Here is a tiny trained network, its code and every weight. The questions are about switching its units off for an input and a class, where a switched-off unit gives its printed mean instead of its output.

import numpy as np


def w(rows, s, z=0):
    codes = np.array(rows[::2]) - 128.0
    scale = np.full(codes.shape[1], s)
    scale[-1] = z or s
    return codes * scale


def f(y):
    return y / 2 * (1 + np.tanh(0.7978845608 * (y + 0.044715 * y**3)))


def log_softmax(a):
    a = a - a.max(-1, keepdims=True)
    return a - np.log(np.exp(a).sum(-1, keepdims=True))


def net(x, mask):
    res = np.array(x, float).reshape(1, 3) / 4 @ E
    y = f(res @ A[0][:, :-1].T + A[0][:, -1])
    res = res + np.where(mask, y, B[0][:, -1]) @ B[0][:, :-1]
    return log_softmax(res[-1] @ U[:, :-1].T + U[:, -1])


A, B = {}, {}
E = w([
[87,109,217,74,58,45,81,159,224,150,113,8],'x0',
[104,126,121,127,106,145,88,125,79,78,99,114],'x1',
[132,31,57,66,221,254,172,109,233,104,63,89],'x2',
],0.0097)
A[0] = w([
[117,2,57,119,196,140,164,91,204,84,66,123,167],'n0',
[81,124,191,56,36,53,81,145,226,129,99,34,9],'n1',
[172,40,92,68,192,203,110,119,167,117,63,102,138],'n2',
[138,202,78,174,144,202,142,109,91,119,173,238,73],'n3',
[153,156,125,195,166,161,158,58,105,89,120,205,52],'n4',
[113,80,121,131,82,119,203,155,143,65,227,126,97],'n5',
[151,241,156,202,54,33,64,144,71,151,206,209,155],'n6',
[196,200,37,139,176,158,170,87,43,89,149,223,32],'n7',
],0.0064,0.0015)
B[0] = w([
[174,121,156,111,86,147,199,71,72,38,146,47,237],'n0',
[83,241,59,185,201,90,13,177,205,192,74,155,237],'n1',
[161,20,162,51,101,128,96,59,139,126,202,113,230],'n2',
[67,170,156,170,119,90,62,175,168,167,103,169,195],'n3',
[60,214,126,143,180,122,75,174,202,135,132,123,174],'n4',
[116,128,84,135,114,64,131,21,117,86,72,187,128],'n5',
[202,74,138,56,42,255,196,35,32,51,253,75,250],'n6',
[76,160,108,193,178,30,101,163,183,147,76,138,209],'n7',
],0.008,0.014)
U = w([
[228,62,153,55,101,246,195,24,51,69,154,102,249],'0',
[50,203,108,165,152,23,79,221,175,163,36,157,7],'1',
],0.011,0.0012)

Each question gives the input, the list of numbers given to net, and the class t.
The units are the neurons (one row each of A and B). Each row of codes is followed by its name. A weight is (code - 128) times the scale printed after its matrix; where a second scale follows, it is the last column's (A, B and U).
mask holds one flag per neuron, in row order. A switched-off neuron (its flag False) gives its mean, the last column of its row in B, instead of its output. The means were averaged over made-up inputs and are rounded, as every weight is.
A unit's drop is (log p(t) with every unit on - log p(t) with that unit switched off) / (log p(t) with every unit on - log p(t) with every unit switched off).
The circuit of an input: a set's keep is (log p(t) with only the set's units on - log p(t) with every unit switched off) / (log p(t) with every unit on - log p(t) with every unit switched off). Starting from all 8 units, units are removed one at a time, each time the one whose removal leaves the highest keep (on an exact tie, the one counted first), for as long as the keep stays at least 0.8.
circuit, biggest first: the units of the circuit, biggest drop first
top k neurons: the k neurons with the biggest drops, biggest first
drop when u is switched off: that unit's drop, to one decimal
input [7,2,5], class 1: circuit, biggest first : (n1)
input [-5,1,4], class 1: top 4 neurons : (n6, n7, n3, n4)
input [-7,-8,-6], class 1: top 3 neurons : (n7, n3, n4)
input [4,-8,3], class 1: top 2 neurons : (n6, n1)
input [-1,7,0], class 1: top 3 neurons : (n6, n0, n2)
input [6,-6,4], class 1: top 2 neurons : (n1, n6)
input [7,-3,-7], class 0: top 2 neurons : (n6, n7)
input [-6,8,-4], class 1: top 2 neurons : (n7, n3)
input [3,4,-6], class 0: drop when n6 is switched off : 4.5
input [-2,2,0], class 1: drop when n6 is switched off : 1.1
input [1,-7,-8], class 0: drop when n5 is switched off : 0.0
input [6,8,-7], class 0: drop when n6 is switched off : 7.4
